Below are the code and all the weights of a small trained network. Each question names an input and a class and asks about switching units off, where a switched-off unit gives its printed mean instead of its output.

import numpy as np


def w(rows, s, z=0):
    codes = np.array(rows[::2]) - 128.0
    scale = np.full(codes.shape[1], s)
    scale[-1] = z or s
    return codes * scale


def f(y):
    return y / 2 * (1 + np.tanh(0.7978845608 * (y + 0.044715 * y**3)))


def log_softmax(a):
    a = a - a.max(-1, keepdims=True)
    return a - np.log(np.exp(a).sum(-1, keepdims=True))


def net(x, mask):
    res = np.array(x, float).reshape(1, 8) / 4 @ E
    y = f(res @ A[0][:, :-1].T + A[0][:, -1])
    res = res + np.where(mask, y, B[0][:, -1]) @ B[0][:, :-1]
    return log_softmax(res[-1] @ U[:, :-1].T + U[:, -1])


A, B = {}, {}
E = w([
[90,126,128,162,89,144,97,147,190,132,110,76],'x0',
[16,112,43,127,146,129,119,218,124,191,208,67],'x1',
[60,150,2,192,189,172,150,177,93,123,129,169],'x2',
[125,185,149,176,165,54,118,67,161,48,13,119],'x3',
[214,138,118,78,224,123,120,34,172,117,80,66],'x4',
[97,6,109,127,95,67,141,195,231,51,146,167],'x5',
[253,126,118,202,26,122,152,192,43,194,103,92],'x6',
[74,91,170,129,115,177,194,48,64,131,83,89],'x7',
],0.008)
A[0] = w([
[139,187,129,178,38,52,77,174,172,195,103,116,163],'neuron 1',
[175,126,249,181,3,102,146,101,82,163,153,130,214],'neuron 2',
[88,41,126,235,141,20,180,144,114,56,194,183,183],'neuron 3',
[134,62,1,166,85,141,158,160,126,212,150,147,251],'neuron 4',
[164,53,139,65,136,50,84,118,254,75,195,164,241],'neuron 5',
[197,175,45,223,132,163,114,152,124,43,42,167,250],'neuron 6',
[105,64,88,193,80,121,148,173,101,85,171,104,124],'neuron 7',
[87,185,130,122,156,138,173,124,79,158,203,115,167],'neuron 8',
[41,149,111,107,130,157,38,178,191,67,197,217,106],'neuron 9',
[36,141,138,150,108,123,159,153,193,194,202,157,103],'neuron 10',
],0.008,0.0029)
B[0] = w([
[40,177,228,121,5,180,122,127,129,206,196,17,195],'neuron 1',
[176,86,58,233,70,211,181,71,99,136,153,91,253],'neuron 2',
[137,135,54,138,112,154,92,108,121,111,171,101,205],'neuron 3',
[226,93,107,180,56,191,133,129,51,225,130,128,242],'neuron 4',
[105,135,137,46,226,113,22,118,151,128,184,83,226],'neuron 5',
[124,110,138,117,164,80,70,130,120,132,95,79,220],'neuron 6',
[109,95,84,190,122,142,254,84,114,147,124,219,197],'neuron 7',
[111,112,163,178,118,70,115,157,140,201,148,130,194],'neuron 8',
[199,80,31,157,184,168,162,144,102,100,158,162,222],'neuron 9',
[183,77,35,92,146,85,146,81,152,86,83,217,201],'neuron 10',
],0.0086,0.012)
U = w([
[54,175,199,54,96,116,26,135,119,171,201,34,175],'0',
[175,137,94,80,209,44,99,32,139,18,166,168,142],'1',
[90,196,153,79,9,66,205,210,152,127,135,210,3],'2',
[186,107,80,218,62,253,191,88,43,192,188,130,159],'3',
],0.0066,0.0044)

Each question gives the input, the list of numbers given to net, and the class t.
The units are the neurons (one row each of A and B). Each row of codes is followed by its name. A weight is (code - 128) times the scale printed after its matrix; where a second scale follows, it is the last column's (A, B and U).
mask holds one flag per neuron, in row order. A switched-off neuron (its flag False) gives its mean, the last column of its row in B, instead of its output. The means were averaged over made-up inputs and are rounded, as every weight is.
A unit's drop is (log p(t) with every unit on - log p(t) with that unit switched off) / (log p(t) with every unit on - log p(t) with every unit switched off).
The circuit of an input: a set's keep is (log p(t) with only the set's units on - log p(t) with every unit switched off) / (log p(t) with every unit on - log p(t) with every unit switched off). Starting from all 10 units, units are removed one at a time, each time the one whose removal leaves the highest keep (on an exact tie, the one counted first), for as long as the keep stays at least 0.8.
circuit, biggest first: the units of the circuit, biggest drop first
k most important neurons: the k neurons with the biggest drops, biggest first
drop of u: that unit's drop, to one decimal
input [4,-7,7,3,-1,-8,-5,2], class 1: 2 most important neurons	(neuron 1; neuron 4)
input [-8,-5,7,1,-1,1,1,5], class 1: circuit, biggest first	(neuron 2; neuron 4)
input [-6,-1,0,2,0,0,-8,8], class 1: circuit, biggest first	(neuron 4)
input [5,7,-8,5,6,-7,4,-1], class 0: 4 most important neurons	(neuron 4; neuron 1; neuron 9; neuron 7)
input [2,8,7,4,4,-7,-6,5], class 0: circuit, biggest first	(neuron 2; neuron 4)
input [0,7,1,-2,-1,6,-5,-3], class 1: 4 most important neurons	(neuron 5; neuron 10; neuron 2; neuron 1)
input [5,-2,-8,-7,4,5,-8,8], class 0: 2 most important neurons	(neuron 5; neuron 7)
input [-5,0,-2,-6,4,-1,-7,1], class 0: 2 most important neurons	(neuron 10; neuron 7)
input [4,-7,-3,2,2,-6,-4,0], class 1: 2 most important neurons	(neuron 4; neuron 1)
input [-1,-1,-8,-1,2,5,7,-6], class 0: 4 most important neurons	(neuron 5; neuron 1; neuron 9; neuron 4)
input [-7,7,-5,-3,7,5,4,-6], class 0: drop of neuron 5	0.2
input [-7,-1,5,7,0,-4,-2,5], class 1: drop of neuron 1	0.2
input [-1,-2,0,6,3,2,5,-1], class 0: drop of neuron 6	0.1
input [8,-7,2,-4,-2,7,-2,0], class 1: circuit, biggest first	(neuron 5)
